(in the rows, 128 means zero)
Here are made-up nodes, facts about them, and rows of numbers that follow some of those facts. Name the node behind each unnamed row.

How the nodes are related:
J_108 ξ:J_229 α:772
J_109 ξ:J_734 α:775
J_113 ξ:J_623 α:775
J_115 ξ:J_288 α:775
J_120 ξ:J_249 α:772
J_14 ξ:J_415 α:775
J_140 ξ:J_319 α:775
J_144 ξ:J_629 α:267
J_148 ξ:J_674 α:775
J_151 ξ:J_913 α:772
J_152 ξ:J_60 α:267
J_156 ξ:J_39 α:775
J_16 α:772
J_161 ξ:J_641 α:267
J_169 ξ:J_372 α:775
J_181 ξ:J_31 α:772
J_182 ξ:J_430 α:775
J_186 ξ:J_322 α:267
J_189 ξ:J_389 α:267
J_19 ξ:J_442 α:693
J_190 ξ:J_510 α:772
J_194 ξ:J_845 α:267
J_209 ξ:J_754 α:693
J_214 ξ:J_77 α:267
J_217 α:693
J_220 ξ:J_636 α:775
J_221 α:693
J_225 ξ:J_501 α:772
J_229 ξ:J_655 α:693
J_234 ξ:J_731 α:693
J_238 ξ:J_795 α:267
J_245 ξ:J_747 α:267
J_246 α:775
J_249 ξ:J_523 α:772
J_256 ξ:J_120 α:772
J_259 ξ:J_938 α:267
J_260 ξ:J_892 α:772
J_270 ξ:J_140 α:775
J_274 ξ:J_680 α:775
J_282 ξ:J_194 α:693
J_287 ξ:J_679 α:267
J_288 ξ:J_35 α:775
J_291 ξ:J_813 α:693
J_296 ξ:J_773 α:267
J_298 ξ:J_599 α:772
J_31 α:267
J_319 ξ:J_503 α:267
J_321 ξ:J_151 α:693
J_322 α:267
J_324 ξ:J_676 α:772
J_325 ξ:J_768 α:772
J_328 ξ:J_776 α:693
J_334 ξ:J_260 α:775
J_337 ξ:J_571 α:775
J_338 ξ:J_245 α:772
J_339 ξ:J_411 α:267
J_341 ξ:J_59 α:693
J_35 α:267
J_353 α:267
J_355 ξ:J_95 α:775
J_371 ξ:J_954 α:775
J_372 ξ:J_963 α:775
J_380 ξ:J_873 α:267
J_384 ξ:J_983 α:267
J_389 ξ:J_181 α:775
J_39 ξ:J_282 α:772
J_398 ξ:J_579 α:775
J_40 ξ:J_353 α:775
J_409 ξ:J_990 α:267
J_411 ξ:J_530 α:775
J_415 ξ:J_217 α:693
J_421 ξ:J_444 α:775
J_424 ξ:J_864 α:267
J_430 ξ:J_751 α:775
J_434 ξ:J_666 α:693
J_435 ξ:J_989 α:772
J_438 ξ:J_569 α:772
J_442 ξ:J_952 α:267
J_443 ξ:J_434 α:775
J_444 α:775
J_464 ξ:J_508 α:267
J_476 ξ:J_438 α:267
J_477 ξ:J_507 α:775
J_479 ξ:J_82 α:772
J_482 ξ:J_590 α:775
J_491 ξ:J_324 α:267
J_492 ξ:J_341 α:775
J_493 α:772
J_501 ξ:J_113 α:267
J_503 α:775
J_507 ξ:J_737 α:267
J_508 ξ:J_325 α:267
J_509 α:772
J_510 ξ:J_509 α:775
J_514 ξ:J_527 α:267
J_517 α:772
J_518 ξ:J_564 α:775
J_522 α:775
J_523 ξ:J_716 α:693
J_527 α:693
J_530 ξ:J_522 α:693
J_532 ξ:J_338 α:775
J_534 ξ:J_371 α:693
J_545 ξ:J_182 α:772
J_556 ξ:J_479 α:775
J_558 α:693
J_559 ξ:J_435 α:775
J_564 ξ:J_774 α:772
J_569 ξ:J_999 α:772
J_571 ξ:J_907 α:693
J_579 ξ:J_635 α:772
J_580 ξ:J_334 α:267
J_581 ξ:J_246 α:693
J_589 ξ:J_493 α:775
J_59 ξ:J_650 α:267
J_590 ξ:J_672 α:775
J_593 α:772
J_598 α:267
J_599 ξ:J_860 α:772
J_60 α:775
J_612 ξ:J_9 α:267
J_623 ξ:J_421 α:693
J_629 ξ:J_476 α:775
J_631 ξ:J_156 α:267
J_635 ξ:J_798 α:267
J_636 ξ:J_298 α:267
J_639 ξ:J_169 α:772
J_640 ξ:J_238 α:772
J_641 ξ:J_85 α:772
J_642 ξ:J_777 α:693
J_648 ξ:J_589 α:772
J_650 ξ:J_556 α:772
J_655 ξ:J_593 α:693
J_666 ξ:J_287 α:775
J_667 ξ:J_631 α:693
J_672 α:775
J_674 ξ:J_384 α:775
J_676 ξ:J_274 α:267
J_679 ξ:J_742 α:772
J_680 ξ:J_443 α:693
J_698 α:693
J_71 ξ:J_337 α:267
J_716 ξ:J_14 α:772
J_72 α:267
J_723 ξ:J_93 α:772
J_727 ξ:J_220 α:775
J_731 ξ:J_640 α:267
J_734 ξ:J_581 α:772
J_737 α:267
J_742 ξ:J_598 α:267
J_747 ξ:J_974 α:775
J_751 ξ:J_409 α:772
J_754 α:267
J_766 ξ:J_221 α:267
J_768 ξ:J_189 α:267
J_77 α:693
J_771 ξ:J_108 α:267
J_773 ξ:J_398 α:772
J_774 ξ:J_19 α:267
J_776 ξ:J_152 α:267
J_777 ξ:J_71 α:775
J_784 α:267
J_788 ξ:J_985 α:693
J_79 ξ:J_559 α:775
J_795 ξ:J_642 α:267
J_798 ξ:J_804 α:775
J_803 ξ:J_234 α:775
J_804 ξ:J_144 α:267
J_813 ξ:J_339 α:775
J_815 α:775
J_82 α:693
J_822 ξ:J_723 α:775
J_835 ξ:J_727 α:775
J_843 ξ:J_40 α:772
J_845 ξ:J_92 α:693
J_85 ξ:J_993 α:693
J_860 ξ:J_186 α:772
J_864 ξ:J_698 α:267
J_873 α:693
J_883 ξ:J_321 α:772
J_886 ξ:J_482 α:775
J_892 ξ:J_214 α:775
J_9 ξ:J_115 α:775
J_901 ξ:J_109 α:772
J_907 ξ:J_766 α:693
J_913 ξ:J_514 α:693
J_92 ξ:J_161 α:775
J_929 α:693
J_93 α:267
J_938 ξ:J_929 α:693
J_95 ξ:J_491 α:775
J_952 ξ:J_784 α:775
J_954 ξ:J_190 α:693
J_963 ξ:J_803 α:772
J_974 ξ:J_380 α:772
J_975 ξ:J_424 α:693
J_983 ξ:J_997 α:775
J_985 ξ:J_883 α:775
J_989 ξ:J_843 α:775
J_990 ξ:J_771 α:775
J_993 ξ:J_532 α:775
J_997 ξ:J_209 α:267
J_999 ξ:J_580 α:267

Known rows:
J_777: [ 87 138 132 108 136 174 139 115 102 105 137 110 113 123 113 151 171 181
 137 152 128  59 168 167 111 181 125 124 164 110 166 148 114 119 123 186
 134 132 170  75 108 114 102]
J_523: [139 126 127 144 115 126 104 127 134 138 159 143 132 155 127 113 123 126
 142 157 119 158 150 137 130 131 136 121 142 169 104 134 150 100 135 112
 116 138 143 155 120 128 111]
J_479: [133 149 153 138 126 108 124 154 126 137 138 114 136 140 122 110 128 132
 132 139 127 136 131 144 125 118 130 151 122 109 119 107 123 148 128 136
 130 109 120 144 114 115 130]
J_640: [112 145 177 126 126 143 137 144  93 121 151  95 115 136  95 134 165 187
 154 191 124  80 177 191 116 160 145 156 144  79 163 132 115 157 143 179
 137 117 164  83 102 114 111]
J_424: [132 100 126 119 138 109 126 121 125 107 127 107 130 121 127 151 113 120
 122 139 127 144 140 134 130 150 145 123 121 131 127 130 116 139 143 117
 124 142 112 128 140 151 119]
J_9: [105 144 111 118 140 136 122 121 133 122 133 127 136 131 139 130 135 128
 116 104 126 115 122 127 116 149 118 117 152 144 126 123 124 112 114 150
 124 124 127 138 118 117 113]
J_774: [132 100 127 124 141 105 122 124 126 111 130 103 138 125 126 150 115 117
 122 140 125 149 142 135 130 151 143 119 120 139 120 123 124 139 141 116
 122 144 112 135 143 155 114]
J_952: [106 141 113 123 139 138 123 123 135 126 129 129 136 132 139 129 140 128
 118 104 129 114 121 123 120 141 113 115 145 144 125 119 131 112 111 148
 126 127 131 136 123 121 115]
J_648: [132 149 152 132 126 108 125 152 123 132 141 115 132 139 124 111 125 134
 128 141 126 135 130 147 123 124 136 153 127 106 123 113 115 147 131 139
 129 106 117 141 111 112 130]
J_92: [166 155  42 122 121 173 167 138 148 100 132 118  71 124 140  96 128 133
  44  99 151 115 154  68 158 160  88 169 163 152 105 116  46 119 144 175
 138 110 113 138 113 143 149]
J_442: [131  99 128 124 140 107 121 124 125 112 130 104 137 125 126 149 115 117
 123 140 126 149 142 134 130 151 143 119 120 137 121 122 124 138 140 117
 123 143 113 134 143 154 115]
J_260: [128 166 172 122 135  93 140 162 164 145 103 167 170 115  93 100  84 137
  95 139  99 162  55 162 116 100 187 183 194 133 170 147 124 172 165 182
 104  98 128 117 104 170 134]
J_845: [203 132  53 142  91 173 157 152 151 110 139 141  56 141 119  81 105 142
  48 155 147 153 190  84 174 140 101 183 157 170  91 138  45 108 160 130
 128 117 137 137 101 141 164]
J_734: [131 150 152 131 128 106 123 153 123 132 144 112 134 141 123 110 125 133
 128 140 125 138 131 149 121 126 136 154 129 109 119 110 117 147 130 137
 129 106 118 145 112 112 127]
J_768: [130 100 129 132 144 102 113 127 130 118 132  98 145 132 124 148 117 115
 125 140 124 156 146 136 131 151 139 114 118 148 113 111 134 138 139 118
 121 148 113 146 146 162 107]
J_883: [130 149 154 141 133 100 113 158 127 139 148 104 146 150 122 108 128 130
 130 142 123 146 136 149 123 127 131 145 126 123 109  96 131 145 129 139
 125 112 118 158 116 120 118]
J_679: [135 151 140 154 125 108 141 119 141 139 141 120 131 148 132 139  98 118
 130 148 143 145 111 144 119 124 138 154 129  93 148 106  97 167 112 108
 104  97 101 119 103  50 114]
J_983: [104 142 113 121 142 132 118 123 137 123 135 124 141 134 138 128 136 127
 116 105 125 120 124 129 118 149 116 113 151 152 119 115 131 110 111 152
 122 127 128 145 119 121 109]
J_522: [120 132 123 154 123 174 148 122 137 171  78 149 127 107 124 124 164 133
 137  78 143  81  96  82 145  69  76 106  92 117 146 113 174 129  96 131
 150 140 160  95 156 138 160]
J_723: [134 149 152 134 125 110 128 153 124 134 137 116 131 137 123 110 127 133
 130 140 127 133 129 144 125 118 132 152 123 104 123 113 118 149 130 136
 130 107 119 139 115 113 134]

Which node is each row?
No name comes twice in this set of rows, the named rows included.
[152  96 100 129 135 126 138 142 140 101 111 100 115 123 117 140 105 128
  73 142 137 153 168 122 148 154 124 142 125 146 113 119  80 142 142 120
 122 137 119 125 130 159 135] => J_631
[124 182 111  92 129 122 139  69  96 116 197 133 104 119 179 121 157  94
 198  85 121  93  64  83 107 158 151 119 148 102 135 155 151 112 167 177
 149 119  73 160 152 136 101] => J_747
[158 119 138 166  93 169 143 124 140 183  88 184 114 116 108 109 139 136
 154 130 133 116 106  93 158  46 108 124  96 130 146 149 185 123 129  99
 139 146 176  91 152 149 173] => J_77
[165 198 141 105 111  95 148  96  82 124 216 118  87 126 170  96 147  94
 214 118 120 111  69  88 117 137 168 163 126  61 127 148 136 150 198 174
 160  98  52 172 149 136 119] => J_338
[135 101 108 157 134 112 150  67 152 121 127 117 132 135 140 195  71  94
 125 150 154 160 107 129 123 148 149 122 121 113 168 117  93 171 113  68
  84 127  87  92 129  57  93] => J_676
[123 120 147 123 105 173 132 114  96 115 159 136  96 137 101 138 157 185
 161 206 121  87 193 179 123 164 149 135 159 119 160 177 123 111 148 148
 130 140 188  73 105 115 112] => J_642
[129  96 133 120 136 124 134 120 114 108 121 106 122 115 117 157 127 135
 128 150 130 125 152 141 130 152 142 125 119 118 141 137 116 143 143 123
 129 145 128 105 141 151 122] => J_766
[100 143 115 140 149 124 103 129 144 137 146 115 156 152 135 123 145 124
 126 107 126 137 123 129 118 150 106 103 151 171 107  92 153 112 113 157
 123 137 129 160 129 142  88] => J_727
[ 83 104 105  78 136 125  93 142 104  88 135 137 122 147 163 115 158 144
 139  85 153 134 128 139  90 146  75 100 118 106 101 128  88  78  87 100
 168 116 114 137 115 100 125] => J_398
[148  88 135 160 119 147 153 117 132 161  70 130 121 100 113 152 137 120
 144 115 147 112 111  88 158  71 102 112  61 102 154 120 162 160 123  91
 144 154 141  81 178 159 163] => J_598
[ 98 142 117 153 153 119  91 133 148 149 152 109 168 163 133 119 150 122
 130 107 126 148 125 130 118 151 100  96 150 186  97  74 169 111 113 161
 122 143 131 172 134 157  75] => J_220
[145 191  92  93 122 131 154  69  96 110 203 132  81 116 183 110 155  92
 187  82 126  90  67  61 117 161 144 134 151  99 130 157 132 114 181 188
 156 114  63 163 154 144 111] => J_532
[189  98  56 136 124 150 164 159 153  90 104  94  76 119 111 118  98 136
  18 140 153 154 194  88 175 160 100 174 134 157  99 108  27 147 155 132
 127 128 116 124 123 173 159] => J_194
[146  88 138 163 124 143 144 126 133 165  75 125 129 105 110 143 144 122
 147 115 142 117 115  89 158  71  98 107  61 113 142 110 176 157 125 100
 148 162 145  93 182 181 158] => J_322
[109 143  91 153 136 140 149  66 161 131 131 138 133 144 152 175  94 105
 118 115 155 128  90 121 111 146 122 118 153 123 169 113  97 143  83 102
  86 108 103  99 106  20  90] => J_666

The same nodes again, as new rows of numbers:
Named rows:
J_771: [ 79 111 118 128 131 118 183 139 133 151 143 126 129 136 143 159 139 162
 116 114 119 145 161 160 169 117]
J_901: [ 73 114 118 122 157 114 161 106  78 154 156 132 118 129 138 160 154 149
 115 165 120 128 142 181 168 118]
J_9: [ 90 124 128 122 132 118 125 111  97 146 134 137 150 139 151 140 125 157
 123 128 124 104 134 171 158 142]
J_120: [ 73 119 121 111 160 117 148  98  90 157 155 130 131 131 135 155 154 148
 119 172 125 120 147 174 169 118]
J_676: [ 87 138 119 141 132 103 230 115 162 147 165 125 160 103 139 108 142 148
 129  99 126 174 176 178 180 108]
J_843: [ 71 119 122 109 161 117 143  95  93 159 155 132 134 132 133 153 155 149
 120 176 127 119 148 170 170 119]
J_339: [ 79 108 118 131 130 114 178 141 125 151 141 127 115 137 143 165 140 167
 111 117 118 146 156 157 166 117]
J_680: [ 92 164 120 108 130 125 183 126 146 125 146 114 140 140 129 123 130 123
 137 139 129 139 154 189 160 127]
J_886: [ 92 120 125 134 129 116 140 120  85 142 134 138 136 135 156 145 124 158
 120 118 119 110 131 181 157 142]
J_650: [ 72 118 122 109 161 117 145  97  93 159 155 131 134 132 133 153 154 149
 119 176 126 120 147 171 169 119]
J_398: [152  39 109 147 126  69  85 134 102 119 128 171 171 220 173 218 125 157
 124 183 137  88 122 151 166 138]
J_229: [ 89 147 124 111 128 120 141 126 129 129 141 118 111 155 121 147 129 135
 125 160 130 127 143 169 156 126]
J_434: [ 87 154 117  90 130 146 174 146 134 126 128 110 140 162 143 149 129 126
 138 139 123 122 150 189 155 136]
J_990: [ 90 127 127 118 131 121 133 110 103 145 134 136 160 136 152 134 124 154
 127 121 124 104 138 175 160 143]
J_952: [ 90 124 129 118 133 118 123 110 101 146 134 137 153 138 150 138 124 157
 125 128 125 104 136 170 159 143]
J_238: [ 67 133 133 138 132 136 125 169  95 146 133  94  80  98 118 192 117 183
  65 137 121  86 160 155 178  99]
J_493: [ 70 119 125  98 163 117 127  87 103 162 154 131 142 137 128 151 155 150
 122 185 131 112 148 160 171 120]
J_60: [ 87 127 132 108 135 119 106 101 109 150 134 137 163 143 144 136 125 157
 127 137 130  97 137 161 159 144]
J_784: [ 78 111 122 118 134 116 160 131 140 155 140 125 131 141 137 158 141 166
 116 125 125 138 161 147 168 118]
J_77: [ 74 169 128 124 124  47  64 136 150 176 146 152 105 174 101 165 161 136
 158 176 109 100 118 125  40 136]

Name these rows:
No name comes twice in this set of rows, the named rows included.
[138  51 112 143 141  56  79 129 105 128 127 166 153 203 172 184 123 167
 116 179 133  90 131 152 168 150] => J_798
[ 37  72 122 122 135 144 180  40  42 145 168 164  60 153 162 156 127 138
 159 207  99 171 148 140 206 118] => J_39
[ 72 122 123 104 161 119 148  92 100 159 156 130 146 131 133 148 154 145
 125 178 128 119 151 171 173 118] => J_108
[ 68 130 120 152 123  43 120 154 145 196 149 160 113 152 125 178 171 163
 147 126  94 125 134 121  53 124] => J_214
[ 73 114 116 149 144  31 119 154 143 185 143 154  89 149 138 155 159 177
 125 131  98 130 150 131  94 138] => J_999
[ 74 109 109  88 132 164 203 175 131 150 111 114 163 165 173 186 137 154
 133  96 107 125 167 173 167 133] => J_742
[ 57 140 124 129 158  40  86 108 111 204 162 162 121 143 118 159 183 150
 151 184 100 101 128 137  60 130] => J_260
[ 90 142 121 151 131  92 237 105 168 146 174 127 159  92 132  94 142 147
 127 100 129 182 177 179 181 104] => J_491
[ 70 115 117 128 179  32  85 108 108 186 155 157 103 148 133 143 169 163
 126 197 109 106 143 146 112 142] => J_569
[ 62  95 155 128 169 148 117 128  63 158 151  76 108 112  80 160 116 165
  81 223 109  73 159 173 170  97] => J_963
[ 67 146 127 136 130 134 118 167  95 145 132 100  76  92 127 198 123 183
  63 131 126  83 158 154 182 100] => J_795
[ 71 122 120 110 161 119 156 101  93 157 154 129 135 128 137 151 155 147
 120 169 124 121 148 178 170 120] => J_751
[ 74 119 115 124 158 117 175 113  78 152 154 130 119 124 143 157 154 148
 116 156 117 132 144 190 168 119] => J_545
[131  33 103 134 160  63 105 118  97 132 149 164 149 209 156 225 154 152
 117 232 138 104 136 151 181 116] => J_579
[ 96 150 128 121 133 117 172  93 130 143 150 134 194 113 151  94 125 140
 141 110 129 123 152 191 168 138] => J_274

